Below is a small trained network, with its code and all its weights. Each question gives an input and a class and asks what happens when units are switched off, that is, made to give their printed mean instead of their output.

import numpy as np


def w(rows, s, z=0):
    codes = np.array(rows[::2]) - 128.0
    scale = np.full(codes.shape[1], s)
    scale[-1] = z or s
    return codes * scale


def f(y):
    return np.maximum(y, 0)


def log_softmax(a):
    a = a - a.max(-1, keepdims=True)
    return a - np.log(np.exp(a).sum(-1, keepdims=True))


def net(x, mask):
    res = np.array(x, float).reshape(1, 2) / 4 @ E
    y = f(res @ A[0][:, :-1].T + A[0][:, -1])
    res = res + np.where(mask, y, B[0][:, -1]) @ B[0][:, :-1]
    return log_softmax(res[-1] @ U[:, :-1].T + U[:, -1])


A, B = {}, {}
E = w([
[163,250,58,74,22,223,227,157,254],'x0',
[210,44,83,231,50,29,209,63,99],'x1',
],0.0088)
A[0] = w([
[188,120,51,163,69,97,163,43,157,243],'N1',
[141,90,92,171,121,28,94,165,104,117],'N2',
[105,40,160,135,173,110,94,134,70,252],'N3',
[148,5,149,130,141,45,109,81,2,184],'N4',
[111,190,132,64,97,223,111,198,154,253],'N5',
[177,123,80,114,55,120,161,132,183,195],'N6',
],0.0096,0.0035)
B[0] = w([
[131,150,85,201,203,106,101,125,110,208],'N1',
[143,112,164,98,121,102,158,121,101,184],'N2',
[60,109,123,164,154,121,7,72,101,211],'N3',
[115,85,242,176,104,52,159,89,56,250],'N4',
[84,121,93,76,158,162,161,184,191,230],'N5',
[138,167,85,138,171,152,109,137,126,193],'N6',
],0.013,0.019)
U = w([
[102,225,1,174,184,151,51,190,121,253],'0',
[134,128,139,123,33,158,184,163,70,46],'1',
[164,162,131,125,65,130,154,103,134,34],'2',
[96,58,188,200,94,65,119,74,35,161],'3',
[93,147,127,76,102,158,254,222,247,185],'4',
[107,110,149,133,145,113,66,99,117,29],'5',
[244,129,97,197,162,47,242,151,85,79],'6',
],0.0074,0.0027)

Each question gives the input, the list of numbers given to net, and the class t.
The units are the neurons (one row each of A and B). Each row of codes is followed by its name. A weight is (code - 128) times the scale printed after its matrix; where a second scale follows, it is the last column's (A, B and U).
mask holds one flag per neuron, in row order. A switched-off neuron (its flag False) gives its mean, the last column of its row in B, instead of its output. The means were averaged over made-up inputs and are rounded, as every weight is.
A unit's drop is (log p(t) with every unit on - log p(t) with that unit switched off) / (log p(t) with every unit on - log p(t) with every unit switched off).
The circuit of an input: a set's keep is (log p(t) with only the set's units on - log p(t) with every unit switched off) / (log p(t) with every unit on - log p(t) with every unit switched off). Starting from all 6 units, units are removed one at a time, each time the one whose removal leaves the highest keep (on an exact tie, the one counted first), for as long as the keep stays at least 0.8.
circuit, biggest first: the units of the circuit, biggest drop first
top k neurons: the k neurons with the biggest drops, biggest first
drop when u is switched off: that unit's drop, to one decimal
input [1,-3], class 4: top 2 neurons => N3; N1
input [8,2], class 0: top 2 neurons => N1; N6
input [4,0], class 0: top 2 neurons => N4; N6
input [2,0], class 0: top 2 neurons => N4; N2
input [7,1], class 0: top 2 neurons => N6; N1
input [7,-2], class 4: circuit, biggest first => N5
input [6,-2], class 4: top 2 neurons => N3; N5
input [1,3], class 6: top 3 neurons => N3; N5; N4
input [-2,-3], class 5: top 3 neurons => N4; N1; N6
input [-2,-8], class 0: drop when N2 is switched off => 0.4
input [5,5], class 0: drop when N4 is switched off => 0.3
input [2,5], class 6: drop when N1 is switched off => -0.1
